Below are the code and all the weights of a small trained network. Each question names an input and a target symbol and asks about switching units off, where a switched-off unit gives its printed mean instead of its output.

import numpy as np


def w(rows, s, z=0):
    codes = np.array(rows[::2]) - 128.0
    scale = np.full(codes.shape[1], s)
    scale[-1] = z or s
    return codes * scale


def f(y):
    return np.maximum(y, 0)


def softmax(a):
    e = np.exp(a - a.max(-1, keepdims=True))
    return e / e.sum(-1, keepdims=True)


def log_softmax(a):
    a = a - a.max(-1, keepdims=True)
    return a - np.log(np.exp(a).sum(-1, keepdims=True))


def net(x, mask):
    ids = ['αβγδζηλξπσφψ'.index(c) for c in x.split()]
    T = len(ids)
    res = E[ids] + P[:T]
    u = 0
    for l in range(2):
        r = res
        for j in range(2):
            rows = slice(2 * j, 2 * j + 2)
            q, k, v = (r @ M[l][rows].T for M in (Q, K, V))
            z = softmax(np.where(np.tri(T) > 0, q @ k.T / 2**0.5, -1e9)) @ v
            o = O[l][rows]
            res = res + np.where(mask[u + j], z, o[:, -1]) @ o[:, :-1]
        u += 2
        y = f(res @ A[l][:, :-1].T + A[l][:, -1])
        res = res + np.where(mask[u : u + 8], y, B[l][:, -1]) @ B[l][:, :-1]
        u += 8
    return log_softmax(res[-1] @ U[:, :-1].T + U[:, -1])


Q, K, V, O, A, B = {}, {}, {}, {}, {}, {}
E = w([
[184,119,98,136,227,122,173,156,105],'α',
[130,76,183,118,120,143,159,73,69],'β',
[177,184,60,177,104,156,169,119,131],'γ',
[172,138,99,130,121,153,141,61,194],'δ',
[82,110,137,146,156,203,179,205,97],'ζ',
[129,147,103,125,116,29,179,161,164],'η',
[182,168,125,145,140,122,63,147,67],'λ',
[182,148,92,143,70,44,88,106,97],'ξ',
[144,66,135,96,98,166,103,182,203],'π',
[185,174,162,134,139,82,139,173,124],'σ',
[59,120,117,193,156,151,92,81,135],'φ',
[112,94,166,178,142,90,161,7,158],'ψ',
],0.021)
P = w([
[123,148,29,1,158,97,95,176,40],'0',
[167,135,142,179,117,135,111,137,118],'1',
[156,130,131,211,115,119,122,139,115],'2',
[149,109,128,219,118,148,122,129,125],'3',
[166,114,132,204,121,152,118,128,138],'4',
[174,120,150,218,121,154,128,117,152],'5',
[185,115,151,220,110,153,122,108,147],'6',
],0.0091)
Q[0] = w([
[18,151,109,123,164,134,143,127,103],'0.h0',
[74,84,41,192,166,142,217,212,38],'0.h0',
[243,88,119,254,140,85,123,141,134],'0.h1',
[188,91,122,198,110,213,124,176,139],'0.h1',
],0.0065)
K[0] = w([
[53,186,253,67,76,107,24,129,147],'0.h0',
[116,129,150,33,96,132,148,90,106],'0.h0',
[63,35,79,3,170,60,124,55,72],'0.h1',
[117,114,99,86,232,98,171,91,72],'0.h1',
],0.0062)
V[0] = w([
[143,67,125,59,157,126,148,29,136],'0.h0',
[162,151,249,73,253,101,117,197,128],'0.h0',
[209,60,170,173,163,60,174,114,195],'0.h1',
[166,78,126,190,162,154,15,162,160],'0.h1',
],0.0052)
O[0] = w([
[116,70,107,193,134,155,44,153,211,115],'0.h0',
[117,66,98,243,136,122,92,181,98,255],'0.h0',
[61,162,104,232,178,1,137,109,169,121],'0.h1',
[131,195,247,251,124,67,64,229,161,119],'0.h1',
],0.0076,0.0027)
A[0] = w([
[103,116,84,183,158,161,85,83,185,12],'0.n0',
[136,163,76,158,191,163,47,118,99,118],'0.n1',
[180,127,208,169,158,132,36,42,85,177],'0.n2',
[104,32,171,118,90,129,109,145,144,7],'0.n3',
[171,75,144,79,2,45,103,142,166,7],'0.n4',
[76,98,145,160,115,90,124,64,135,19],'0.n5',
[110,162,104,99,108,74,170,62,162,104],'0.n6',
[149,191,33,144,127,22,99,141,173,51],'0.n7',
],0.0074,0.0017)
B[0] = w([
[199,129,123,79,103,88,174,95,106,206],'0.n0',
[198,136,188,110,128,121,218,100,198,245],'0.n1',
[42,82,93,68,142,90,182,174,137,253],'0.n2',
[151,161,36,168,95,31,188,114,126,190],'0.n3',
[8,152,62,181,152,167,178,116,119,205],'0.n4',
[87,142,148,143,187,140,180,224,68,165],'0.n5',
[158,121,95,132,123,123,129,254,206,171],'0.n6',
[109,125,171,164,186,171,127,92,163,243],'0.n7',
],0.0076,0.0044)
Q[1] = w([
[150,111,118,148,115,131,238,187,119],'1.h0',
[115,94,173,95,128,96,38,120,88],'1.h0',
[145,78,108,149,112,100,254,139,170],'1.h1',
[163,83,109,155,106,113,200,116,146],'1.h1',
],0.0093)
K[1] = w([
[159,121,40,32,150,167,81,72,79],'1.h0',
[134,113,181,162,12,125,152,78,147],'1.h0',
[127,166,95,2,203,133,90,106,97],'1.h1',
[50,141,69,72,182,111,119,231,143],'1.h1',
],0.0069)
V[1] = w([
[255,150,128,146,91,102,250,144,6],'1.h0',
[189,98,234,94,50,95,151,121,98],'1.h0',
[64,41,216,93,180,135,151,209,101],'1.h1',
[28,127,142,54,101,76,67,222,80],'1.h1',
],0.0053)
O[1] = w([
[150,140,140,78,132,86,47,65,117,254],'1.h0',
[206,21,134,130,181,254,113,135,113,54],'1.h0',
[151,126,158,55,133,75,146,229,108,181],'1.h1',
[87,92,157,30,196,157,108,49,216,106],'1.h1',
],0.0081,0.0073)
A[1] = w([
[149,62,106,135,111,203,196,64,212,169],'1.n0',
[115,154,84,169,133,72,165,179,139,80],'1.n1',
[174,117,113,97,83,104,110,90,145,112],'1.n2',
[150,127,77,87,151,111,187,79,196,177],'1.n3',
[78,52,141,102,96,139,188,148,68,2],'1.n4',
[207,96,75,120,253,183,192,120,53,103],'1.n5',
[112,178,108,136,98,133,169,82,110,159],'1.n6',
[75,31,143,137,99,83,156,108,74,51],'1.n7',
],0.0064,0.0039)
B[1] = w([
[108,141,164,124,83,127,108,167,140,190],'1.n0',
[171,161,129,112,165,184,126,98,136,255],'1.n1',
[130,154,173,181,132,77,87,132,123,165],'1.n2',
[100,85,161,186,105,134,152,119,113,241],'1.n3',
[245,159,120,162,96,163,97,95,166,151],'1.n4',
[119,99,84,151,89,123,137,108,136,245],'1.n5',
[123,128,169,90,136,202,94,111,63,171],'1.n6',
[116,161,141,143,177,145,31,156,189,157],'1.n7',
],0.011,0.0072)
U = w([
[106,95,56,148,38,115,112,153,192,125],'α',
[143,81,166,132,205,187,51,112,133,118],'β',
[120,170,186,125,63,133,163,63,116,133],'γ',
[159,99,68,137,167,122,241,84,152,4],'δ',
[162,180,116,134,134,49,131,170,74,97],'ζ',
[77,133,90,147,154,128,65,39,92,115],'η',
[79,91,113,133,122,189,152,237,89,203],'λ',
[38,132,137,105,119,92,208,69,56,115],'ξ',
[131,109,169,56,132,82,153,142,85,209],'π',
[104,175,132,126,188,137,157,144,219,157],'σ',
[181,159,121,142,133,255,159,119,140,5],'φ',
[97,60,144,239,151,47,132,157,76,248],'ψ',
],0.0062,0.0028)

Each question gives the input, a string of symbols that net reads in full, and the target symbol t.
The units are the heads (2 rows each of Q, K, V and O) and the neurons (one row each of A and B). Each row of codes is followed by its name. A weight is (code - 128) times the scale printed after its matrix; where a second scale follows, it is the last column's (O, A, B and U).
mask holds one flag per unit, layer by layer, with each layer's heads first. A switched-off unit (its flag False) gives its mean, the last column of its rows in O or B, instead of its output. The means were averaged over made-up inputs and are rounded, as every weight is.
A unit's drop is (log p(t) with every unit on - log p(t) with that unit switched off) / (log p(t) with every unit on - log p(t) with every unit switched off).
The circuit of an input: a set's keep is (log p(t) with only the set's units on - log p(t) with every unit switched off) / (log p(t) with every unit on - log p(t) with every unit switched off). Starting from the 12 units with the biggest drops (on a tie, the unit counted first), units are removed one at a time, each time the one whose removal leaves the highest keep (on an exact tie, the one counted first), for as long as the keep stays at least 0.8.
circuit, biggest first: the units of the circuit, biggest drop first
most important unit: the unit with the biggest drop
k most important neurons: the k neurons with the biggest drops, biggest first
k most important neurons of layer l: the k neurons of layer l with the biggest drops, biggest first
which heads matter: for each layer, one digit per head in row order, 1 if its drop is at least 0.15 and else 0, layers parted by /
drop when u is switched off: that unit's drop, to one decimal
input ξ σ λ α ζ γ, target γ: which heads matter => 00 / 01
input ψ α α, target δ: 3 most important neurons => (0.n1 1.n5 1.n2)
input π δ α α η, target σ: circuit, biggest first => (0.h1 0.n7 1.h1)
input σ α π, target ψ: circuit, biggest first => (0.h0 0.h1)
input σ σ δ η α δ, target ψ: 3 most important neurons => (1.n3 1.n1 1.n2)
input π δ π η α ψ, target σ: 3 most important neurons => (1.n7 0.n5 0.n2)
input ξ ζ α α α ξ, target η: which heads matter => 00 / 01
input π ψ γ ψ π, target σ: circuit, biggest first => (0.h1 1.h1)
input ζ δ η λ, target π: 2 most important neurons of layer 0 => (0.n1 0.n2)
input ζ α σ, target π: circuit, biggest first => (1.h1 0.h1)
input γ φ γ π, target γ: most important unit => 0.h0
input δ α α α β γ, target φ: 2 most important neurons => (1.n6 1.n1)
input γ α ζ η δ ξ, target η: 2 most important neurons of layer 0 => (0.n4 0.n2)
input π ψ η, target σ: which heads matter => 00 / 00
input ζ α γ ψ π β, target β: 2 most important neurons => (1.n7 1.n4)
input ξ δ σ η α δ, target γ: most important neuron of layer 1 => (1.n0)
input ψ ψ α, target δ: 2 most important neurons of layer 0 => (0.n1 0.n5)
input ζ β α ξ δ π λ, target π: drop when 0.n1 is switched off => 0.6
input σ α η δ π, target ψ: drop when 0.n3 is switched off => 0.2
input π δ α φ π η ψ, target σ: most important neuron => (1.n7)
input δ δ π γ, target φ: drop when 1.n7 is switched off => 0.0
input ξ η δ, target γ: drop when 1.n4 is switched off => 0.0
